Below is a small trained network, with its code and all its weights. Each question gives an input and a class and asks what happens when units are switched off, that is, made to give their printed mean instead of their output.

import numpy as np


def w(rows, s, z=0):
    codes = np.array(rows[::2]) - 128.0
    scale = np.full(codes.shape[1], s)
    scale[-1] = z or s
    return codes * scale


def f(y):
    return np.maximum(y, 0)


def log_softmax(a):
    a = a - a.max(-1, keepdims=True)
    return a - np.log(np.exp(a).sum(-1, keepdims=True))


def net(x, mask):
    res = np.array(x, float).reshape(1, 5) / 4 @ E
    y = f(res @ A[0][:, :-1].T + A[0][:, -1])
    res = res + np.where(mask, y, B[0][:, -1]) @ B[0][:, :-1]
    return log_softmax(res[-1] @ U[:, :-1].T + U[:, -1])


A, B = {}, {}
E = w([
[92,170,81,250],'x0',
[130,128,126,126],'x1',
[183,55,136,170],'x2',
[187,225,2,83],'x3',
[130,131,130,127],'x4',
],0.0094)
A[0] = w([
[103,73,160,138,218],'neuron 0',
[165,95,177,105,109],'neuron 1',
[82,220,99,126,99],'neuron 2',
[65,148,191,164,50],'neuron 3',
[136,125,127,76,225],'neuron 4',
[115,142,123,50,1],'neuron 5',
[152,152,135,254,135],'neuron 6',
[58,218,63,154,90],'neuron 7',
[214,128,70,116,164],'neuron 8',
[77,153,147,92,158],'neuron 9',
],0.014,0.0054)
B[0] = w([
[71,75,72,109,249],'neuron 0',
[136,20,153,145,197],'neuron 1',
[213,54,190,165,224],'neuron 2',
[45,216,129,202,205],'neuron 3',
[36,137,78,55,224],'neuron 4',
[156,196,168,199,179],'neuron 5',
[7,164,164,100,255],'neuron 6',
[220,39,176,211,249],'neuron 7',
[1,178,189,144,245],'neuron 8',
[36,234,187,81,194],'neuron 9',
],0.0085,0.0087)
U = w([
[45,149,84,83,251],'0',
[93,250,148,153,119],'1',
[141,38,99,120,28],'2',
],0.013,0.003)

Each question gives the input, the list of numbers given to net, and the class t.
The units are the neurons (one row each of A and B). Each row of codes is followed by its name. A weight is (code - 128) times the scale printed after its matrix; where a second scale follows, it is the last column's (A, B and U).
mask holds one flag per neuron, in row order. A switched-off neuron (its flag False) gives its mean, the last column of its row in B, instead of its output. The means were averaged over made-up inputs and are rounded, as every weight is.
A unit's drop is (log p(t) with every unit on - log p(t) with that unit switched off) / (log p(t) with every unit on - log p(t) with every unit switched off).
The circuit of an input: a set's keep is (log p(t) with only the set's units on - log p(t) with every unit switched off) / (log p(t) with every unit on - log p(t) with every unit switched off). Starting from all 10 units, units are removed one at a time, each time the one whose removal leaves the highest keep (on an exact tie, the one counted first), for as long as the keep stays at least 0.8.
circuit, biggest first: the units of the circuit, biggest drop first
k most important neurons: the k neurons with the biggest drops, biggest first
drop of u: that unit's drop, to one decimal
input [-4,2,-6,1,2], class 1: most important neuron -> neuron 5
input [-3,-7,-8,3,6], class 1: 2 most important neurons -> neuron 5; neuron 9
input [1,6,-5,2,7], class 2: 2 most important neurons -> neuron 7; neuron 2
input [8,-4,8,-8,-5], class 0: circuit, biggest first -> neuron 0; neuron 6
input [7,1,-6,2,-6], class 2: 2 most important neurons -> neuron 7; neuron 2
input [-3,3,-4,4,1], class 1: circuit, biggest first -> neuron 5; neuron 0
input [-4,-7,-5,3,7], class 1: 2 most important neurons -> neuron 5; neuron 0
input [2,-3,-5,4,0], class 2: circuit, biggest first -> neuron 7; neuron 2
input [8,-8,-6,5,-7], class 2: 2 most important neurons -> neuron 7; neuron 2
input [-5,-7,1,-1,-3], class 2: 4 most important neurons -> neuron 6; neuron 8; neuron 1; neuron 3
input [6,-4,-5,1,6], class 2: 3 most important neurons -> neuron 7; neuron 2; neuron 8
input [-3,-6,-4,3,0], class 1: 2 most important neurons -> neuron 0; neuron 5
input [5,7,8,-8,-4], class 0: 2 most important neurons -> neuron 6; neuron 0
input [6,4,-8,5,-5], class 2: circuit, biggest first -> neuron 7
input [-6,1,-2,7,5], class 1: 3 most important neurons -> neuron 5; neuron 0; neuron 8
input [5,-2,8,-8,-6], class 0: drop of neuron 0 -> 0.2
input [7,7,6,-7,3], class 0: drop of neuron 5 -> 0.1
input [7,-4,-7,4,8], class 2: drop of neuron 2 -> 0.1
input [1,-2,-2,3,7], class 2: drop of neuron 4 -> 0.0
input [4,7,-1,6,-5], class 2: circuit, biggest first -> neuron 7
